Here is a tiny trained network, its code and every weight. The questions are about switching its units off for an input and a class, where a switched-off unit gives its printed mean instead of its output.

import numpy as np


def w(rows, s, z=0):
    codes = np.array(rows[::2]) - 128.0
    scale = np.full(codes.shape[1], s)
    scale[-1] = z or s
    return codes * scale


def f(y):
    return np.maximum(y, 0)


def log_softmax(a):
    a = a - a.max(-1, keepdims=True)
    return a - np.log(np.exp(a).sum(-1, keepdims=True))


def net(x, mask):
    res = np.array(x, float).reshape(1, 6) / 4 @ E
    y = f(res @ A[0][:, :-1].T + A[0][:, -1])
    res = res + np.where(mask, y, B[0][:, -1]) @ B[0][:, :-1]
    return log_softmax(res[-1] @ U[:, :-1].T + U[:, -1])


A, B = {}, {}
E = w([
[102,137,97,245,68,43],'x0',
[219,206,236,149,111,130],'x1',
[58,254,81,91,132,143],'x2',
[138,132,118,131,135,130],'x3',
[104,131,158,165,245,68],'x4',
[99,119,155,125,117,127],'x5',
],0.0076)
A[0] = w([
[170,159,196,158,109,114,25],'n1',
[158,138,103,136,19,171,208],'n2',
[213,66,112,136,103,145,136],'n3',
[31,71,89,154,106,99,105],'n4',
[110,115,65,194,84,76,137],'n5',
[91,63,55,111,161,159,10],'n6',
[95,130,161,169,203,53,103],'n7',
[138,116,167,53,101,189,105],'n8',
[91,52,94,114,134,122,81],'n9',
[178,62,152,164,154,111,77],'n10',
[141,168,150,190,47,54,72],'n11',
[186,79,142,152,116,113,36],'n12',
[167,126,139,84,194,209,2],'n13',
[180,42,187,149,115,125,71],'n14',
[47,113,81,109,137,138,65],'n15',
[181,139,198,122,123,124,109],'n16',
[105,255,85,119,140,133,133],'n17',
[162,187,226,99,126,124,55],'n18',
[156,183,180,171,94,134,24],'n19',
[151,139,132,146,244,109,214],'n20',
[133,20,115,147,154,136,112],'n21',
[118,172,107,199,85,81,27],'n22',
[157,124,124,91,149,145,236],'n23',
[105,120,146,80,165,178,32],'n24',
],0.0099,0.004)
B[0] = w([
[166,170,55,134,138,132,182],'n1',
[73,88,82,125,37,72,254],'n2',
[87,135,146,161,99,159,209],'n3',
[177,163,124,126,148,122,229],'n4',
[137,78,170,82,218,114,231],'n5',
[187,174,76,143,112,133,199],'n6',
[79,101,49,121,47,98,209],'n7',
[133,95,120,81,132,117,206],'n8',
[202,205,83,140,134,119,198],'n9',
[82,135,158,156,132,200,198],'n10',
[155,73,131,66,215,125,224],'n11',
[79,142,122,155,155,173,173],'n12',
[133,64,129,88,191,134,185],'n13',
[89,161,161,155,153,174,213],'n14',
[177,190,99,140,134,147,197],'n15',
[166,150,77,150,114,117,194],'n16',
[54,144,183,167,148,205,230],'n17',
[201,145,98,145,116,151,201],'n18',
[178,149,62,152,156,119,180],'n19',
[106,88,76,122,1,76,229],'n20',
[116,171,142,160,136,155,218],'n21',
[128,81,118,105,196,150,193],'n22',
[139,76,164,109,148,82,201],'n23',
[118,105,133,93,181,115,170],'n24',
],0.0086,0.0074)
U = w([
[235,200,84,162,131,155,61],'0',
[145,43,143,93,217,130,51],'1',
[43,174,149,188,131,252,50],'2',
[99,84,90,128,15,89,81],'3',
[140,133,138,142,113,126,254],'4',
[136,133,139,140,115,127,240],'5',
],0.011,0.0084)

Each question gives the input, the list of numbers given to net, and the class t.
The units are the neurons (one row each of A and B). Each row of codes is followed by its name. A weight is (code - 128) times the scale printed after its matrix; where a second scale follows, it is the last column's (A, B and U).
mask holds one flag per neuron, in row order. A switched-off neuron (its flag False) gives its mean, the last column of its row in B, instead of its output. The means were averaged over made-up inputs and are rounded, as every weight is.
A unit's drop is (log p(t) with every unit on - log p(t) with that unit switched off) / (log p(t) with every unit on - log p(t) with every unit switched off).
The circuit of an input: a set's keep is (log p(t) with only the set's units on - log p(t) with every unit switched off) / (log p(t) with every unit on - log p(t) with every unit switched off). Starting from the 12 units with the biggest drops (on a tie, the unit counted first), units are removed one at a time, each time the one whose removal leaves the highest keep (on an exact tie, the one counted first), for as long as the keep stays at least 0.8.
units of the circuit, in order: the units of the circuit, biggest drop first
k most important neurons: the k neurons with the biggest drops, biggest first
drop of u: that unit's drop, to one decimal
input [8,4,-1,-4,7,4], class 1: units of the circuit, in order => n11
input [7,2,-5,2,-3,-6], class 1: units of the circuit, in order => n11; n5
input [-4,-7,-8,0,3,-2], class 2: units of the circuit, in order => n10; n21
input [-6,6,4,-7,8,-2], class 3: 2 most important neurons => n20; n7
input [-6,4,5,-3,-7,-4], class 3: 3 most important neurons => n2; n5; n11
input [-5,-8,-6,-1,0,8], class 0: 2 most important neurons => n9; n6
input [4,-6,-5,-5,-1,1], class 0: units of the circuit, in order => n9; n4
input [2,6,-7,4,2,-1], class 2: 3 most important neurons => n10; n14; n12
input [-2,1,-3,5,6,-1], class 3: units of the circuit, in order => n20; n7
input [-7,1,-3,-7,-5,-4], class 1: 2 most important neurons => n13; n20
input [-7,-8,4,1,6,-7], class 0: 3 most important neurons => n6; n15; n9
input [7,5,-4,3,8,5], class 3: 2 most important neurons => n7; n20
input [-5,3,7,2,8,5], class 3: 2 most important neurons => n20; n7
input [-1,7,-7,-1,8,-8], class 3: units of the circuit, in order => n20
input [3,7,-8,-5,-6,-4], class 2: 2 most important neurons => n14; n3
input [4,-6,6,-1,8,7], class 3: 2 most important neurons => n7; n20
input [8,0,8,-1,-3,1], class 1: 2 most important neurons => n11; n5
input [-1,-7,-4,2,-1,1], class 0: drop of n12 => 0.0
input [5,6,-3,-1,7,-6], class 3: drop of n19 => -0.1
input [-1,-2,-7,-1,3,-3], class 2: drop of n10 => 0.1
input [0,3,6,7,-7,-6], class 3: units of the circuit, in order => n2
